Below is a small trained network, with its code and all its weights. Each question gives an input and a target symbol and asks what happens when units are switched off, that is, made to give their printed mean instead of their output.

import numpy as np


def w(rows, s, z=0):
    codes = np.array(rows[::2]) - 128.0
    scale = np.full(codes.shape[1], s)
    scale[-1] = z or s
    return codes * scale


def norm(h):
    return h / np.sqrt((h * h).mean(-1, keepdims=True) + 1e-5)


def softmax(a):
    e = np.exp(a - a.max(-1, keepdims=True))
    return e / e.sum(-1, keepdims=True)


def log_softmax(a):
    a = a - a.max(-1, keepdims=True)
    return a - np.log(np.exp(a).sum(-1, keepdims=True))


def net(x, mask):
    ids = ['ΘΠΦΩαβμξ'.index(c) for c in x.split()]
    T = len(ids)
    res = E[ids] + P[:T]
    u = 0
    for l in range(2):
        r = norm(res)
        for j in range(3):
            rows = slice(2 * j, 2 * j + 2)
            q, k, v = (r @ M[l][rows].T for M in (Q, K, V))
            z = softmax(np.where(np.tri(T) > 0, q @ k.T / 2**0.5, -1e9)) @ v
            o = O[l][rows]
            res = res + np.where(mask[u + j], z, o[:, -1]) @ o[:, :-1]
        u += 3
    return log_softmax(norm(res)[-1] @ U[:, :-1].T + U[:, -1])


Q, K, V, O = {}, {}, {}, {}
E = w([
[84,19,47,92,201],'Θ',
[220,76,2,130,159],'Π',
[83,120,138,56,162],'Φ',
[14,87,54,149,238],'Ω',
[192,167,85,83,189],'α',
[159,141,113,150,131],'β',
[51,98,61,119,144],'μ',
[57,119,202,151,155],'ξ',
],0.018)
P = w([
[98,109,13,211,222],'0',
[188,58,127,144,156],'1',
[114,172,106,75,210],'2',
[166,45,143,152,144],'3',
[138,190,117,102,163],'4',
[158,36,157,157,143],'5',
[149,218,127,131,137],'6',
[149,28,177,163,135],'7',
[143,241,120,151,94],'8',
[134,18,202,167,127],'9',
[157,250,133,159,78],'10',
],0.012)
Q[0] = w([
[255,45,42,136,37],'0.h1',
[172,233,113,105,69],'0.h1',
[76,25,192,178,72],'0.h2',
[134,86,82,154,162],'0.h2',
[67,150,121,99,144],'0.h3',
[130,109,189,225,192],'0.h3',
],0.0089)
K[0] = w([
[245,136,54,115,127],'0.h1',
[176,206,120,148,112],'0.h1',
[53,103,208,118,142],'0.h2',
[130,120,89,36,86],'0.h2',
[37,171,152,107,67],'0.h3',
[105,42,163,206,85],'0.h3',
],0.011)
V[0] = w([
[134,161,174,191,85],'0.h1',
[91,143,135,252,166],'0.h1',
[155,114,55,58,124],'0.h2',
[57,138,148,112,200],'0.h2',
[65,141,142,37,160],'0.h3',
[147,180,101,159,93],'0.h3',
],0.011)
O[0] = w([
[121,145,90,2,156,88],'0.h1',
[132,96,46,129,186,254],'0.h1',
[91,143,139,35,146,104],'0.h2',
[179,126,130,176,37,239],'0.h2',
[79,80,79,86,201,122],'0.h3',
[89,110,60,109,123,43],'0.h3',
],0.0082,0.0063)
Q[1] = w([
[179,108,68,251,131],'1.h1',
[29,82,218,130,96],'1.h1',
[112,71,89,58,117],'1.h2',
[205,111,79,184,137],'1.h2',
[135,31,111,102,156],'1.h3',
[126,109,82,52,56],'1.h3',
],0.014)
K[1] = w([
[203,71,1,231,54],'1.h1',
[36,147,201,156,115],'1.h1',
[159,120,222,160,183],'1.h2',
[145,216,169,67,13],'1.h2',
[122,59,71,78,174],'1.h3',
[192,21,107,7,105],'1.h3',
],0.01)
V[1] = w([
[193,108,111,144,180],'1.h1',
[75,233,140,6,158],'1.h1',
[120,192,186,141,118],'1.h2',
[119,97,148,199,175],'1.h2',
[128,157,164,114,56],'1.h3',
[204,3,108,125,60],'1.h3',
],0.008)
O[1] = w([
[193,175,181,90,73,197],'1.h1',
[164,80,56,156,218,7],'1.h1',
[106,213,199,165,202,100],'1.h2',
[202,128,63,113,205,177],'1.h2',
[255,72,199,202,13,65],'1.h3',
[70,159,181,164,65,113],'1.h3',
],0.0069,0.011)
U = w([
[119,255,149,169,94,193],'Θ',
[92,112,94,130,50,75],'Π',
[200,66,114,90,71,99],'Φ',
[168,98,54,182,214,243],'Ω',
[246,52,158,206,185,91],'α',
[135,78,186,41,107,3],'β',
[179,6,119,118,132,28],'μ',
[134,178,161,70,163,232],'ξ',
],0.013,0.0052)

Each question gives the input, a string of symbols that net reads in full, and the target symbol t.
The units are the heads (2 rows each of Q, K, V and O). Each row of codes is followed by its name. A weight is (code - 128) times the scale printed after its matrix; where a second scale follows, it is the last column's (O and U).
mask holds one flag per head, layer by layer. A switched-off head (its flag False) gives its mean, the last column of its rows in O, instead of its output. The means were averaged over made-up inputs and are rounded, as every weight is.
A unit's drop is (log p(t) with every unit on - log p(t) with that unit switched off) / (log p(t) with every unit on - log p(t) with every unit switched off).
The circuit of an input: a set's keep is (log p(t) with only the set's units on - log p(t) with every unit switched off) / (log p(t) with every unit on - log p(t) with every unit switched off). Starting from all 6 units, units are removed one at a time, each time the one whose removal leaves the highest keep (on an exact tie, the one counted first), for as long as the keep stays at least 0.8.
units of the circuit, in order: the units of the circuit, biggest drop first
most important unit: the unit with the biggest drop
which heads matter: for each layer, one digit per head in row order, 1 if its drop is at least 0.15 and else 0, layers parted by /
drop when u is switched off: that unit's drop, to one decimal
input μ Ω Ω Π Π Π Π, target Θ: which heads matter -> 101 / 001
input β Θ Φ α ξ Θ Π μ ξ, target ξ: which heads matter -> 111 / 001
input Ω β Θ ξ ξ ξ μ, target Ω: units of the circuit, in order -> 0.h3; 1.h1; 0.h2
input α Ω ξ, target Ω: which heads matter -> 000 / 100
input Π β β β Ω Π ξ ξ, target α: which heads matter -> 110 / 001
input ξ Π ξ ξ Θ ξ β, target Ω: units of the circuit, in order -> 0.h2; 1.h1; 0.h1
input μ ξ ξ α, target ξ: which heads matter -> 110 / 000
input β α Π ξ α ξ Π, target ξ: which heads matter -> 110 / 010
input Θ β Ω Φ β, target ξ: units of the circuit, in order -> 0.h2
input Π Π μ Π μ β ξ Π ξ, target ξ: which heads matter -> 110 / 001
input Π ξ ξ ξ β β β Θ ξ ξ Θ, target ξ: which heads matter -> 110 / 000
input β ξ Θ ξ β ξ μ, target Ω: units of the circuit, in order -> 1.h1; 0.h2; 0.h1
input α Π α Π Φ Ω Π, target Θ: units of the circuit, in order -> 0.h1; 1.h2
input Π ξ Π, target ξ: which heads matter -> 110 / 001
input β β Ω μ, target Π: which heads matter -> 000 / 100
input α Π β, target Ω: which heads matter -> 010 / 101
input Ω μ β Π ξ β Φ, target Ω: which heads matter -> 000 / 100
input Π ξ ξ Ω α μ β Ω β ξ, target Θ: which heads matter -> 110 / 110
input α Π Ω μ, target Π: which heads matter -> 100 / 100
input β Π ξ ξ μ ξ α, target Ω: most important unit -> 0.h2
input β Π ξ α, target ξ: most important unit -> 0.h2
input β ξ ξ Π, target Φ: units of the circuit, in order -> 0.h1; 1.h1; 0.h2; 1.h3
input β β Π Θ Π Π, target Φ: which heads matter -> 110 / 000
input Ω Π Π ξ Π ξ ξ β, target Θ: drop when 0.h2 is switched off -> -0.1
input Ω ξ α Ω α α ξ Θ ξ ξ, target α: drop when 1.h3 is switched off -> 0.5
input β Π ξ, target Ω: drop when 1.h3 is switched off -> 0.0
input Φ ξ ξ ξ α α Θ ξ α Π Θ, target ξ: drop when 0.h2 is switched off -> 0.7
